What each symbol does to the nodes:
CG: du>HB, tu>RF, sa>FG
RM: du>SB, tu>PM, sa>PM
TC: du>QQ, tu>HC, sa>DR
HD: du>FP, tu>CJ, sa>PJ
CJ: du>ZH, tu>JQ, sa>FP
RJ: du>RM, tu>RN, sa>QG
MN: du>MN, tu>QG, sa>HJ
GQ: du>PM, tu>NC, sa>JN
SQ: du>BS, tu>LG, sa>QH
SG: du>JN, tu>FC, sa>NC
FT: du>HC, tu>MM, sa>TC
HB: du>QH, tu>SQ, sa>FM
JH: du>MT, tu>DZ, sa>JZ
ZM: du>FR, tu>ZG, sa>NC
DJ: du>ZM, tu>BT, sa>SF
MJ: du>FF, tu>TB, sa>DT
RN: du>NC, tu>JZ, sa>RM
LT: du>LG, tu>MG, sa>SQ
JP: du>MG, tu>TD, sa>DZ
TL: du>DR, tu>PJ, sa>JQ
FG: du>FM, tu>FF, sa>TD
FM: du>CG, tu>QH, sa>TB
FC: du>RJ, tu>SB, sa>TB
TR: du>HJ, tu>MN, sa>SL
QQ: du>BB, tu>ZJ, sa>MM
JZ: du>TN, tu>CN, sa>FR
BT: du>ZG, tu>HJ, sa>ZM
TD: du>TB, tu>FM, sa>FF
GD: du>BT, tu>PM, sa>ZJ
JQ: du>ZH, tu>DR, sa>ZH
LG: du>PJ, tu>HD, sa>SQ
NQ: du>GQ, tu>SF, sa>TJ
BB: du>HG, tu>TJ, sa>FS
CN: du>LF, tu>DT, sa>TN
DZ: du>BS, tu>MJ, sa>CN
BS: du>LT, tu>PJ, sa>RF
TB: du>FG, tu>CG, sa>FF
RF: du>SQ, tu>LT, sa>HB
FR: du>BT, tu>TR, sa>ZM
GR: du>JQ, tu>QH, sa>CJ
DR: du>FT, tu>FS, sa>RD
RH: du>TC, tu>FT, sa>TL
MM: du>GP, tu>BB, sa>HC
SB: du>RN, tu>SL, sa>RJ
GP: du>QQ, tu>HG, sa>FL
FF: du>TD, tu>FG, sa>JP
NS: du>MN, tu>JN, sa>TR
NC: du>DJ, tu>FR, sa>MM
SF: du>NC, tu>ZM, sa>GQ
MT: du>FR, tu>TN, sa>SB
ZH: du>GR, tu>TJ, sa>TD
FS: du>FT, tu>FL, sa>RH
FL: du>MM, tu>QQ, sa>FT
LF: du>DZ, tu>JP, sa>JH
FP: du>DH, tu>ZH, sa>MG
DT: du>JP, tu>FF, sa>LF
RD: du>TL, tu>HG, sa>GR
HC: du>DJ, tu>GP, sa>FS
PM: du>SF, tu>DJ, sa>NQ
PJ: du>MG, tu>FP, sa>LT
ZG: du>TR, tu>NS, sa>FR
TJ: du>GD, tu>GQ, sa>GQ
DH: du>CJ, tu>GR, sa>HD
QG: du>FC, tu>RM, sa>SG
HG: du>TL, tu>GD, sa>GQ
ZJ: du>TJ, tu>NQ, sa>ZJ
HJ: du>NS, tu>SG, sa>ZG
TN: du>JH, tu>QH, sa>SL
MG: du>HD, tu>DH, sa>LG
QH: du>RF, tu>BS, sa>CG
JN: du>QG, tu>RN, sa>MN
SL: du>JZ, tu>JH, sa>RN

The rows follow the links: the fewer symbols apart two nodes are, the more alike their rows tend to be.

Each row is also shifted at random along 7 hidden directions that mean nothing.

Each row, then its node:
[ -11  174  -58  179 -163 -152  208  263   33 -224  -95  228  274  374  304  404  208 -446   39  -98 -289  -69  -18  -25 -160    2 -197  204  362  277   90 -319 -125  193  373 -362   65  119  346  -45 -246  489  -73]
node: DH
[   9   27  251  -49  253  175  101   36  -92  223  154  366 -222  -71 -508 -112   42  231  -35   99    6  452  -11   88  135  -84 -519  156 -104   -9  224  -63 -107  119  405  296 -260   53 -158  776  544 -144  101]
node: FC
[-127   34 -308   90   64 -387   87  -32  254  123 -404  340 -296  177  422  378 -228  285  -46   92  -59  403  524 -106  129  -43 -297 -195 -191  380  -35 -655   -1  327  457 -969 -301  -83 -109 -200 -173  132 -161]
node: DT
[  58   13 -188  100  413  145   61   58 -203   -8 -111  229  -57 -144  173  -19 -266   29  130   33 -307  470  -20   90 -126  -54 -129  -26 -384    4  -28 -160 -174  182  317  101  204  182 -293  294  102  -95  210]
node: QQ
[ 110  -40 -109   83  360  132  -33 -173  -15 -270  319  128  167 -118  109 -200 -430  -34  -67  356 -128  247   54   75  307 -140  228 -196 -236  169 -418 -391 -242  473  407  359   14  171 -417   68  176   56  231]
node: HC
[  -1 -132 -206  -37 -162   35  -87  179 -146  245 -314 -190 -265  568 -168  502  351  133   28 -227  323 -174  191 -199 -204  214 -228  183  -44 -494  702  127  113  -56 -108 -681 -247  -51  233  242 -338  204 -145]
node: CJ
[ -64 -167  -94 -352  178   67  -73 -248 -152  145 -232 -425 -446 -175  -93 -259    5  730  -47   40  289  203 -155  -27   28  185  126 -192 -462 -395  -17   74   78  -99 -546 -506 -116 -163 -162   81   99 -419  -91]
node: LF
[-122   32   86  -74  -64  -34 -151  161   63  190   43   55 -218  119   65   93 -162  255   20  -34  225  190  228   78  -91    9  -32  201   41  -51  178  273  291   23  186   55  -15  -19   31   40 -154 -165  262]
node: CG
[-136  264  227   19   34  -58 -195  296   38   55  157  222  -25   91  234  -78 -228   56   24   18  151  142  149  120  -84   -5  114  335  266  181   34  129  118  193  349  342   77   -7  118   14  -38 -142  287]
node: FM
[  83 -331 -260   81 -146   -4  -37  -55  393 -209  103 -375  141  -37  128  201  166 -318  -99  257 -181 -332 -134  -30   54   36  546 -164  -48  -51 -356   11  -21  -39 -164 -167  222  214  -46 -560 -271  370 -189]
node: TL
[-174  250  116  204  125 -435  -21  298   60  241  -65  398   83  -30  -89 -102 -106   43  -18  508 -209  124  -98  183  297 -255   56 -166   70  246 -191   29 -133  210  447  246  159   19 -328   99  214 -230  206]
node: FG
[ -23   65  175   23 -147   -3   88  -43 -149 -198   69 -255  273  107  125 -179  240   12    1  204  -45 -144 -411   58    5   20  440   64  140 -240 -127   23  -89  163 -147  -31  -36  119  110   15  -95   88   33]
node: FP
[   9 -208  158  -38 -330   41  174  -36  378  177 -188 -167  190 -336  305   62  368 -326   46   33 -434   22 -215   39 -259  -23  173  159   22  136  -72  249  108 -532 -171 -117   16  -12  391 -421  -55   78 -269]
node: QG
[ -35 -190  -50 -270    1  280   83   -7  198  -18  212 -221 -549  -70 -385  327 -106  121   67 -480  339  151  257  164 -184   93 -466  216   19 -171  154  192  398 -289 -271  -25  274   67  122   31 -119  -70  188]
node: QH
[  83 -330 -427  455  127 -162  298 -111  217  119 -316  215 -233  -77   -3  296   26   45  -10  233 -391  262  268 -102    9 -120    8 -367 -438  -86 -225 -180  -71   96  213 -480  258  292 -469   -5 -217  376   -8]
node: HG
[ -34  288  286  259  248  241   84  234 -230 -271   88  458 -153  -78  266 -176 -154  -94  140 -526 -123  170   43   29 -575  132 -138  587  412  245  -34 -190 -241   77  162  345  369  151  238  198   79  252  198]
node: TJ
[ -30  -94  253  189 -107  209   68 -142  -41  -52  -11 -198  -96 -336  -33 -388   43  128   77 -136   15 -336  -33    6 -255  115  355   46  179 -139 -206  202  -25 -261 -547  203  228   56  -57 -212    9  104   55]
node: NQ
[  44 -109  163   11 -341  -45  -86   -6  -75  412 -321 -170  298   31   15   17  381 -134  129   33  -30 -205  -85 -107  -49  -33   90  -60  -87 -157  446  412   94 -456 -180  -26 -374 -223  259  -97  -20 -202 -171]
node: JN
[ -59 -261  -93   76 -334  -26  590 -435  358 -114   67 -297   16 -169 -157  212  -53  -49   73  241 -156   58  156  147  296 -281 -112 -517  -82   10 -417 -207  198    0 -176 -460  -15  170 -280 -342 -232  265   49]
node: LT
[  71  -19  -92  225  277  -13   27 -147  -13 -116  258   63  545 -321 -418 -300 -311 -332   -3  742 -408 -307 -309  125  590 -246  152 -634 -170  208 -501 -214 -396  294  105  661  160  217 -812  -84  456  -18  105]
node: GP
[  45 -129  -61   85  -33   78  -68 -170  -61  -78  103  -97 -339  166 -634   49   55  -28   31 -422  514 -357  461 -192  269   45 -255 -243  -20 -132  107  -37   15 -224 -397  135  -77 -227  -42  -23  -17  -20   24]
node: ZM
[ -38  -51  259 -104 -385  163  109 -234   57 -255  103 -699  409 -191  397 -265  134 -103  136  100  -46 -440 -396  113 -133   75  666   -4  251 -194 -258  116   85 -125 -627  -81  -47   86  283 -570 -247  123  -32]
node: MG

Start here and follow the symbols in turn, left to right. Where do you end up?
Answer with the node's name.
[  43  214  -15   27  218  112 -222  369 -496  116 -155   45  484 -185  193 -279  -53 -246  212   23 -422 -191 -637   87 -419   99  178  167  -18  -77  183  456 -179 -115  -58  608  456  145  -64  146  176 -290   85]
sa tu tu sa sa du tu sa: ZM
[ -20 -202 -138  226 -220  -76  -87 -103 -248  507 -561  -66 -432  310   16   98  101  617   -3 -317  469   46  636 -374 -272  122   10  -45 -313 -604  593  341  340 -229 -255 -611 -349 -269  -41  226 -474   43    0]
sa tu du du sa sa sa tu tu: HG
[  74 -150 -114    2  -72   47 -318  -53  141 -147  217 -325  145  132  152  -67   61  -33 -171  289  172 -390  -75 -140   51  115  727   10   -3 -238  -74  139  -24  169  -74   61  -61   87  -11 -253 -213  218  -29]
sa tu tu sa du sa tu: BS
[ -51  -22  232   60 -236  165  358 -451  207 -398  460 -259  336  -75  -58 -156 -234 -192    1  306   24 -274   54  166  373 -198  197 -296  318  159 -497 -416    9  295  -98  125 -175  137 -166 -361  -66  359  142]
du tu sa sa du du du sa: PJ
[-134  317  186 -116  166  119 -119  214   54 -273  136  113   46  -90  240  -39 -244 -254  186 -249  -18 -255  -41  125 -145  193 -236  291  478  546  -50 -483 -213   78  -19   49  126  -79  308 -363  207   35  -75]
tu tu du tu du: SQ
[ -40   16  -52   77 -481 -166  223   43  529 -101   62  -79  397 -173  302  390  -80 -645   85  -70 -308 -394  100  138 -115 -127  -54  -44  458  465 -237   85  326 -239  -39  -14  332  132  220 -866 -412  340  -79]
du sa du du du sa du: SQ
[  32 -343   20  172 -456   67 -159 -453  252   56   12 -388  -20  -84  132 -169   64   85 -109 -173  411 -592  574 -339   42  114  609 -227    6 -201  -62  195  224 -387 -614 -138 -284 -245   93 -662 -395  261 -126]
tu tu tu du sa du sa sa: SL
[  65  187   66   48  -78 -319  -68 -153  -80 -205   23  267  158  308  814 -156  -24   91 -115    2   91  591  186 -119  163 -219  509   60  -45  140 -225 -199   48  301  587  -27 -445 -203  340   35 -365 -115  163]
du sa du tu sa sa: ZG
[  82  268  271 -102 -186  -38 -283    5   80  -31  235  140  573  -32  409 -333   -1 -163 -308  238  -58 -232 -211 -145  -38   56  421  285  454  330  -53  149   58  123  276  409 -316   -8  211  -89   92  168 -261]
tu du tu tu tu tu: FG
[  40  192 -117  189  -98 -337   60  -49  184 -415  193  344  166   80  207  129   -9 -589 -170 -264 -103 -130  139 -100  207 -168   -5 -133  334  571 -473 -325  -39   21  269  184  157 -124  216 -391 -140  263  -96]
tu du du sa sa tu: JH
[  59   66  119  -77 -112  -84 -195   11 -265  -80  -56  -67  -16  231  356  -96  125   31   61 -394  291  123   15 -127  -88  -10  281  166  -43 -158  126  236   98 -130  -67  102 -113 -288  455   25 -283 -303  126]
tu tu tu du tu: FR
[  23 -127  -16  207  -62 -257  -58   46  -72  232  -59 -184  115  211 -576  -67  351  122 -127  542   93 -496 -263  -48  400  -68  363 -376  -99 -449   37  265 -144   96 -206  -36  -18   47 -422  177   86   41  -95]
tu du du tu sa tu sa tu: MN
[  26  -71  272  130  258  264  323 -361  205 -841  680  146 -562 -290  -47 -267 -160 -134   38 -515  127  372  167  150  154 -124   81  150  143  329 -891 -595 -261   32  -71  494  449   23  208 -174  116   87  361]
sa sa du tu sa: ZM
